After every row comes roughly how far along a hidden order it lies, from 0 to 20.
In the rows, 128 means zero.
[146 102 112 149  94 137  99 176 122 184 140 146 131 120 113 140 145 168
 103 124 164 124 145 163 136 107  86  83 114 146 149 133 120 111 118 117
 150 145 118 165  77 119  80 123 135 109 170 150 148 119 135 117  96 137
 116 145 134 160  70  84 151 143 106 137 166 169 165 110 106 115 120 107
 131 147 157 112 142 120 119 100  85 170 143 149 112 132 152 100 133 153
 109 114]
7
[ 71 119 150 108 141 153 133  69 115 128 106 160 129 138 190 174 149 157
 154 142 137  95 114  82 151  90 193 150  90 139 111 119  89 120 110 118
 119 102 145 104 119 104 124 108 134  89 179 134 100  75  59  92 101 122
 103  86 132  97 189 148  72  76 108  61  95  58 129 156 124 128 132 144
 166  77 136 161 112  93 125 110 135 131 120 152 123 111 128 117 132 201
 149 132]
20
[ 94 111 123 110 118 156 138 137 113 141 135 173 127 130 151 159 160 184
 118 140 147  79 119 126 142  79 150 122  46 173 108 125  90  90 128 126
 119 115 135 103  95  89 123 109 134  94 170 144 130  76  47  59 118 106
 114 108 136 156 118  99 102 107  70  98 118 144 160 120  79 118 127 105
 126 114 145 125 113  98 115  83 123 158 146 181 129 107 127  86 127 191
 133 120]
9
[144 145 157 137 190 105 137 114 107  89 122 188 102 136 140 130 189 135
 165 156 112 129  90 174 126 130 208 230 101 139  83  96  94 134 162 146
  98 115 143  77 110  75 141  95 128 200 108  88  86  82  61  80 136 100
 124  57 135 160  17 131 106  88 129 119 135 113 125 112 127 110 122  89
  98 118  94 120 102 116 143 114 152  92  85 127 127 167  80 107 117 159
 160 119]
0
[108 136 142  98 139 137 117  73 123 128 128 147 137 119 171 159 132 107
 146 151 108 112 109 101 129 100 144 147 120 108  94 114 121 126 120 112
 144 114 163  88 126 119 156 109 139 127 147 118  93 129  99 136 107 137
 103  91 122 104 161 183  92 110 129  64 111  92 119 148 134 113 127 144
 154  94 127 169 117 121 158 126 164 119 136 138 129 117 105 118 120 169
 145 130]
20
[221 133 107 140 123  74 121 197 127 153 167 143 126 122  73  99 140 103
  98 125 107 176 140 225 104 188 111 148 193  98 134  98 163 137 157 137
 174 175 108 148  79 129  84 129 134 182  85 122 144 177 194 167 125 144
 167 152 122 200  21 105 203 187 144 186 181 215 157  88 153 108 124 101
 100 193 100  96 149 177 133 160 105  94 122 106 111 157 143  98 124  86
 106  98]
0
[133 128 133  76 166 127 169 137 112  79 146 180 106 148 135 120 183 113
 144 113 117 130  97 176 122 175 184 217 101 152  69 108  87 103 167 155
 101 139 138  97  93  92 131 125 125 174  98 127  90  69 123 103 153 114
 147  89 133 157  45 146 112 149 149 174 136 126 138 137 137 133 130  71
  96 146  75 116  91 110 150  97 139  78 128 111 132 157  89  76 119 139
 134 104]
1
[147 133 130 101 159 119 144 136 112 131 155 188 111 135 138 129 166 131
 127 141 109 114 100 170 116 116 164 192  62 153  90  98 126 100 160 147
 118 128 143  83  89  98 134 113 130 169 104 110 112  86  74  92 138 110
 132 102 132 169  47 131 111 131 123 131 143 167 147 108 118 110 121  82
  81 154 102 105  97 120 147  91 147 102 126 148 133 128  92  84 116 144
 141 107]
3
[151 126 107 136  78 142  87 149 135 184 148 113 146  91 112 154 105 122
  91 132 131 123 166 128 132 113  53  60 159 102 146 136 149 124  94  90
 189 155 133 161 110 147 105 101 142 106 176 150 149 195 174 181  86 155
 119 171 115 143 166 126 153 148 104 108 154 163 159 115 122 113 127 147
 153 138 164 149 166 168 150 130 125 175 177 153 116 123 158 121 123 123
 111 127]
17
[105 125 144  99 160 124 134  88 119 134 137 189 122 141 175 147 170 153
 147 159 114 103  87 146 122 100 174 203  80 149  90 103  89 117 152 138
 109 105 147  70  99  82 161 121 135 165 126 108  94  72  33  66 114 111
 113  49 147 132  56 159  78  99 123  96 120 107 135 129 122 113 116 106
 115 122  98 130  86  90 141  99 139 104 112 157 135 128  84 106 124 185
 150 116]
10
[183 144 135 143 155  78 132 157 119 128 139 163 113 125  96 111 152 116
 129 139  94 144 110 206 109 151 165 174 176  79 121  72 144 149 162 141
 161 145 117 128 108 119 108 112 127 191  89 111 132 172 159 165 126 128
 169 110 125 179  23 108 174 147 125 134 151 162 133  94 151 104 127 125
 110 178 102 116 145 163 155 144 123 103 110 124 120 151 135 114 128 120
 132 105]
4
